Below are the code and all the weights of a small trained network. Each question names an input and a class and asks about switching units off, where a switched-off unit gives its printed mean instead of its output.

import numpy as np


def w(rows, s, z=0):
    codes = np.array(rows[::2]) - 128.0
    scale = np.full(codes.shape[1], s)
    scale[-1] = z or s
    return codes * scale


def f(y):
    return y / 2 * (1 + np.tanh(0.7978845608 * (y + 0.044715 * y**3)))


def log_softmax(a):
    a = a - a.max(-1, keepdims=True)
    return a - np.log(np.exp(a).sum(-1, keepdims=True))


def net(x, mask):
    res = np.array(x, float).reshape(1, 6) / 4 @ E
    y = f(res @ A[0][:, :-1].T + A[0][:, -1])
    res = res + np.where(mask, y, B[0][:, -1]) @ B[0][:, :-1]
    return log_softmax(res[-1] @ U[:, :-1].T + U[:, -1])


A, B = {}, {}
E = w([
[127,128,128],'x0',
[128,126,130],'x1',
[183,244,105],'x2',
[128,128,129],'x3',
[130,103,2],'x4',
[249,68,140],'x5',
],0.0047)
A[0] = w([
[117,151,123,11],'N1',
[132,126,97,98],'N2',
[132,108,21,49],'N3',
[7,178,105,32],'N4',
[252,57,144,38],'N5',
[144,164,121,32],'N6',
[132,112,38,60],'N7',
[138,143,200,41],'N8',
[170,212,111,50],'N9',
[136,147,215,63],'N10',
[41,160,115,50],'N11',
[98,140,140,48],'N12',
[140,156,254,63],'N13',
[65,2,149,43],'N14',
[124,122,125,2],'N15',
[173,218,110,46],'N16',
[140,148,222,43],'N17',
[134,110,12,58],'N18',
[135,143,198,53],'N19',
[170,212,111,37],'N20',
[133,110,21,54],'N21',
[128,126,132,71],'N22',
[221,81,135,42],'N23',
[31,161,113,42],'N24',
[173,219,110,50],'N25',
[136,136,174,47],'N26',
[158,190,116,39],'N27',
[65,5,148,48],'N28',
[236,74,136,34],'N29',
],0.0086,0.0044)
B[0] = w([
[169,92,58,16],'N1',
[127,107,130,94],'N2',
[94,47,140,141],'N3',
[95,161,16,187],'N4',
[89,184,27,215],'N5',
[181,93,84,43],'N6',
[104,62,138,123],'N7',
[116,57,107,84],'N8',
[202,120,130,158],'N9',
[104,64,128,131],'N10',
[111,132,54,127],'N11',
[127,96,76,43],'N12',
[81,44,150,212],'N13',
[252,119,132,213],'N14',
[152,80,69,5],'N15',
[208,120,132,168],'N16',
[106,48,121,123],'N17',
[87,49,151,168],'N18',
[115,67,114,92],'N19',
[208,115,121,142],'N20',
[93,51,143,146],'N21',
[137,112,108,51],'N22',
[112,143,51,138],'N23',
[118,140,46,137],'N24',
[207,121,135,176],'N25',
[126,74,98,55],'N26',
[194,106,104,93],'N27',
[250,120,131,212],'N28',
[100,151,41,164],'N29',
],0.039,0.0013)
U = w([
[109,127,32,48],'0',
[255,79,140,10],'1',
[83,3,154,29],'2',
[127,129,163,255],'3',
[126,126,148,252],'4',
[119,127,156,185],'5',
],0.0065,0.0028)

Each question gives the input, the list of numbers given to net, and the class t.
The units are the neurons (one row each of A and B). Each row of codes is followed by its name. A weight is (code - 128) times the scale printed after its matrix; where a second scale follows, it is the last column's (A, B and U).
mask holds one flag per neuron, in row order. A switched-off neuron (its flag False) gives its mean, the last column of its row in B, instead of its output. The means were averaged over made-up inputs and are rounded, as every weight is.
A unit's drop is (log p(t) with every unit on - log p(t) with that unit switched off) / (log p(t) with every unit on - log p(t) with every unit switched off).
The circuit of an input: a set's keep is (log p(t) with only the set's units on - log p(t) with every unit switched off) / (log p(t) with every unit on - log p(t) with every unit switched off). Starting from the 12 units with the biggest drops (on a tie, the unit counted first), units are removed one at a time, each time the one whose removal leaves the highest keep (on an exact tie, the one counted first), for as long as the keep stays at least 0.8.
circuit, biggest first: the units of the circuit, biggest drop first
most important unit: the unit with the biggest drop
k most important neurons: the k neurons with the biggest drops, biggest first
drop of u: that unit's drop, to one decimal
input [-6,-6,1,3,-2,-8], class 0: most important unit	N4
input [2,-1,6,5,8,-5], class 2: circuit, biggest first	(N18, N21)
input [-1,-2,-2,-5,-2,-7], class 0: 3 most important neurons	(N4, N24, N11)
input [-3,2,1,3,7,7], class 0: 4 most important neurons	(N5, N29, N23, N13)
input [-2,-5,-1,3,1,-6], class 0: 3 most important neurons	(N4, N24, N11)
input [1,-3,-7,-7,-4,8], class 0: 3 most important neurons	(N5, N29, N23)
input [0,-7,-8,8,-3,-8], class 0: 3 most important neurons	(N4, N24, N11)
input [-8,3,-8,0,4,5], class 1: 2 most important neurons	(N14, N28)
input [-1,6,6,6,-4,8], class 0: drop of N5	0.3
input [-1,4,-8,1,3,0], class 1: drop of N28	0.2
input [-6,4,-1,7,-6,8], class 0: drop of N5	0.4
input [-2,-3,-5,1,-7,-8], class 0: 2 most important neurons	(N4, N24)
